Here is a tiny trained network, its code and every weight. The questions are about switching its units off for an input and a target symbol, where a switched-off unit gives its printed mean instead of its output.

import numpy as np


def w(rows, s, z=0):
    codes = np.array(rows[::2]) - 128.0
    scale = np.full(codes.shape[1], s)
    scale[-1] = z or s
    return codes * scale


def norm(h):
    return h / np.sqrt((h * h).mean(-1, keepdims=True) + 1e-5)


def f(y):
    return np.maximum(y, 0)


def softmax(a):
    e = np.exp(a - a.max(-1, keepdims=True))
    return e / e.sum(-1, keepdims=True)


def log_softmax(a):
    a = a - a.max(-1, keepdims=True)
    return a - np.log(np.exp(a).sum(-1, keepdims=True))


def net(x, mask):
    ids = ['Ψαβγεηλπω'.index(c) for c in x.split()]
    T = len(ids)
    res = E[ids] + P[:T]
    r = norm(res)
    for j in range(2):
        rows = slice(4 * j, 4 * j + 4)
        q, k, v = (r @ M[0][rows].T for M in (Q, K, V))
        z = softmax(np.where(np.tri(T) > 0, q @ k.T / 4**0.5, -1e9)) @ v
        o = O[0][rows]
        res = res + np.where(mask[j], z, o[:, -1]) @ o[:, :-1]
    y = f(norm(res) @ A[0][:, :-1].T + A[0][:, -1])
    res = res + np.where(mask[2:18], y, B[0][:, -1]) @ B[0][:, :-1]
    return log_softmax(norm(res)[-1] @ U[:, :-1].T + U[:, -1])


Q, K, V, O, A, B = {}, {}, {}, {}, {}, {}
E = w([
[152,177,122],'Ψ',
[144,187,158],'α',
[111,168,146],'β',
[79,49,53],'γ',
[174,185,127],'ε',
[77,44,60],'η',
[173,198,250],'λ',
[106,109,217],'π',
[187,152,140],'ω',
],0.019)
P = w([
[128,255,92],'0',
[124,230,87],'1',
[119,209,95],'2',
[111,183,88],'3',
[105,161,90],'4',
[100,141,92],'5',
[107,130,91],'6',
[116,113,93],'7',
[133,72,92],'8',
[144,64,92],'9',
[207,115,119],'10',
],0.0097)
Q[0] = w([
[164,159,157],'h1',
[109,58,107],'h1',
[81,32,136],'h1',
[114,154,130],'h1',
[141,35,19],'h2',
[180,159,109],'h2',
[108,158,135],'h2',
[114,147,251],'h2',
],0.015)
K[0] = w([
[115,90,144],'h1',
[188,2,75],'h1',
[238,202,162],'h1',
[17,74,122],'h1',
[15,238,45],'h2',
[107,81,104],'h2',
[182,100,94],'h2',
[227,28,100],'h2',
],0.012)
V[0] = w([
[75,179,71],'h1',
[177,42,104],'h1',
[254,59,163],'h1',
[82,132,174],'h1',
[176,100,26],'h2',
[51,129,100],'h2',
[166,97,90],'h2',
[125,220,76],'h2',
],0.013)
O[0] = w([
[250,183,167,192],'h1',
[99,106,135,2],'h1',
[47,113,160,6],'h1',
[169,71,123,165],'h1',
[114,188,46,39],'h2',
[209,2,24,119],'h2',
[92,203,80,74],'h2',
[194,195,94,181],'h2',
],0.0095,0.011)
A[0] = w([
[174,78,193,151],'n1',
[136,42,128,176],'n2',
[142,196,54,176],'n3',
[193,48,118,207],'n4',
[126,96,42,202],'n5',
[149,237,143,83],'n6',
[104,80,115,64],'n7',
[79,98,207,223],'n8',
[195,154,140,243],'n9',
[178,117,93,29],'n10',
[10,100,51,192],'n11',
[140,129,40,216],'n12',
[89,150,171,237],'n13',
[135,42,87,26],'n14',
[55,183,93,254],'n15',
[127,179,161,76],'n16',
],0.013,0.004)
B[0] = w([
[91,118,115,208],'n1',
[94,104,141,161],'n2',
[85,46,138,175],'n3',
[92,121,128,213],'n4',
[56,165,166,146],'n5',
[82,115,127,186],'n6',
[123,162,71,130],'n7',
[127,37,84,163],'n8',
[80,87,111,251],'n9',
[168,132,117,152],'n10',
[5,240,144,131],'n11',
[66,47,124,161],'n12',
[112,124,107,150],'n13',
[137,122,128,136],'n14',
[34,182,90,135],'n15',
[74,148,124,147],'n16',
],0.011,0.013)
U = w([
[104,183,140,19],'Ψ',
[118,196,158,61],'α',
[237,169,112,212],'β',
[106,138,67,45],'γ',
[117,193,128,130],'ε',
[89,125,53,47],'η',
[119,197,252,180],'λ',
[69,62,232,140],'π',
[17,234,156,251],'ω',
],0.011,0.0033)

Each question gives the input, a string of symbols that net reads in full, and the target symbol t.
The units are the heads (4 rows each of Q, K, V and O) and the neurons (one row each of A and B). Each row of codes is followed by its name. A weight is (code - 128) times the scale printed after its matrix; where a second scale follows, it is the last column's (O, A, B and U).
mask holds one flag per unit, heads first, then neurons. A switched-off unit (its flag False) gives its mean, the last column of its rows in O or B, instead of its output. The means were averaged over made-up inputs and are rounded, as every weight is.
A unit's drop is (log p(t) with every unit on - log p(t) with that unit switched off) / (log p(t) with every unit on - log p(t) with every unit switched off).
The circuit of an input: a set's keep is (log p(t) with only the set's units on - log p(t) with every unit switched off) / (log p(t) with every unit on - log p(t) with every unit switched off). Starting from the 12 units with the biggest drops (on a tie, the unit counted first), units are removed one at a time, each time the one whose removal leaves the highest keep (on an exact tie, the one counted first), for as long as the keep stays at least 0.8.
units of the circuit, in order: the units of the circuit, biggest drop first
k most important neurons: the k neurons with the biggest drops, biggest first
heads that matter: for each layer, one digit per head in row order, 1 if its drop is at least 0.15 and else 0, layers parted by /
drop of u: that unit's drop, to one decimal
input π β α α π γ π ω β π, target ω: units of the circuit, in order => [h2, h1]
input β γ λ ε β, target λ: 3 most important neurons => [n8, n6, n3]
input γ π β π π ε, target π: heads that matter => 11
input β π ε λ β β β β λ β, target λ: heads that matter => 11
input η β β α ε λ β α, target λ: most important neuron => [n8]
input π ω β π, target ω: units of the circuit, in order => [h2, n16]
input λ π ω, target π: units of the circuit, in order => [h1, h2]
input π α ε, target π: heads that matter => 10
input β β β η β, target η: 3 most important neurons => [n12, n3, n5]
input π Ψ ω, target π: 2 most important neurons => [n6, n9]
input β η β, target η: 2 most important neurons => [n3, n12]
input β β π π ω γ, target ω: 2 most important neurons => [n11, n5]
input β β α λ π Ψ β α β, target β: 2 most important neurons => [n3, n12]
input γ α π α ω α γ, target ω: most important neuron => [n11]
input β π λ β α, target λ: 2 most important neurons => [n3, n12]
input λ β λ β ε β ω α η, target ω: 2 most important neurons => [n11, n5]
input λ β γ β β β α, target β: drop of h1 => 0.7
input γ β π β λ ω α α, target ω: drop of h2 => 1.2
input Ψ Ψ ω γ β, target ω: drop of n8 => 0.2
input γ η β α, target η: units of the circuit, in order => [h2]
